Below is a small trained network, with its code and all its weights. Each question gives an input and a class and asks what happens when units are switched off, that is, made to give their printed mean instead of their output.

import numpy as np


def w(rows, s, z=0):
    codes = np.array(rows[::2]) - 128.0
    scale = np.full(codes.shape[1], s)
    scale[-1] = z or s
    return codes * scale


def f(y):
    return y / 2 * (1 + np.tanh(0.7978845608 * (y + 0.044715 * y**3)))


def log_softmax(a):
    a = a - a.max(-1, keepdims=True)
    return a - np.log(np.exp(a).sum(-1, keepdims=True))


def net(x, mask):
    res = np.array(x, float).reshape(1, 5) / 4 @ E
    y = f(res @ A[0][:, :-1].T + A[0][:, -1])
    res = res + np.where(mask, y, B[0][:, -1]) @ B[0][:, :-1]
    return log_softmax(res[-1] @ U[:, :-1].T + U[:, -1])


A, B = {}, {}
E = w([
[128,35,73,134,179,131,176,133,135,60],'x0',
[102,89,187,110,197,174,88,3,65,199],'x1',
[149,186,98,138,161,70,66,121,112,163],'x2',
[133,83,100,147,94,162,183,123,55,113],'x3',
[114,127,150,157,226,110,226,130,63,121],'x4',
],0.012)
A[0] = w([
[129,191,96,139,175,86,127,152,127,137,141],'neuron 1',
[127,8,90,128,178,137,51,94,167,114,120],'neuron 2',
[129,187,119,124,157,95,135,151,137,137,2],'neuron 3',
[129,156,142,133,26,151,88,127,101,146,106],'neuron 4',
[118,136,81,135,163,101,169,151,163,126,102],'neuron 5',
[132,80,70,139,136,127,250,127,45,124,141],'neuron 6',
[137,173,65,153,192,76,149,148,53,126,107],'neuron 7',
[134,88,81,133,83,130,123,152,140,110,37],'neuron 8',
],0.018,0.0065)
B[0] = w([
[138,77,93,132,85,150,143,160,127,94,174],'neuron 1',
[127,143,78,127,141,122,80,80,104,152,188],'neuron 2',
[118,152,130,136,93,134,178,157,94,126,153],'neuron 3',
[121,123,65,115,136,120,95,142,152,110,192],'neuron 4',
[133,146,146,129,80,124,122,158,120,134,167],'neuron 5',
[132,124,246,140,140,124,218,159,143,112,252],'neuron 6',
[127,133,73,109,118,132,61,107,152,139,188],'neuron 7',
[122,141,157,125,162,130,111,86,100,165,170],'neuron 8',
],0.013,0.028)
U = w([
[129,134,176,161,93,131,216,171,176,53,3],'0',
[113,166,82,117,106,130,105,84,142,125,225],'1',
[88,126,214,150,254,148,183,12,98,156,155],'2',
],0.0092,0.0043)

Each question gives the input, the list of numbers given to net, and the class t.
The units are the neurons (one row each of A and B). Each row of codes is followed by its name. A weight is (code - 128) times the scale printed after its matrix; where a second scale follows, it is the last column's (A, B and U).
mask holds one flag per neuron, in row order. A switched-off neuron (its flag False) gives its mean, the last column of its row in B, instead of its output. The means were averaged over made-up inputs and are rounded, as every weight is.
A unit's drop is (log p(t) with every unit on - log p(t) with that unit switched off) / (log p(t) with every unit on - log p(t) with every unit switched off).
The circuit of an input: a set's keep is (log p(t) with only the set's units on - log p(t) with every unit switched off) / (log p(t) with every unit on - log p(t) with every unit switched off). Starting from all 8 units, units are removed one at a time, each time the one whose removal leaves the highest keep (on an exact tie, the one counted first), for as long as the keep stays at least 0.8.
circuit, biggest first: the units of the circuit, biggest drop first
top k neurons: the k neurons with the biggest drops, biggest first
drop of u: that unit's drop, to one decimal
input [6,-3,6,-6,5], class 1: circuit, biggest first => [neuron 7]
input [8,1,3,6,6], class 0: top 3 neurons => [neuron 6; neuron 8; neuron 5]
input [7,4,-7,-6,-7], class 1: top 2 neurons => [neuron 6; neuron 2]
input [-7,8,1,8,-3], class 1: top 2 neurons => [neuron 6; neuron 4]
input [-1,3,1,-5,-1], class 1: top 2 neurons => [neuron 6; neuron 8]
input [5,3,-6,-5,-3], class 1: top 2 neurons => [neuron 6; neuron 2]
input [5,5,-4,-3,-7], class 1: top 2 neurons => [neuron 6; neuron 2]
input [6,-2,7,-4,2], class 1: top 2 neurons => [neuron 6; neuron 7]
input [1,-6,-3,2,-4], class 1: top 2 neurons => [neuron 6; neuron 8]
input [-5,-6,-6,6,-6], class 1: drop of neuron 6 => 0.3
input [7,3,-2,3,-4], class 2: drop of neuron 8 => 0.0
input [8,-7,8,-1,-8], class 1: drop of neuron 6 => 0.1
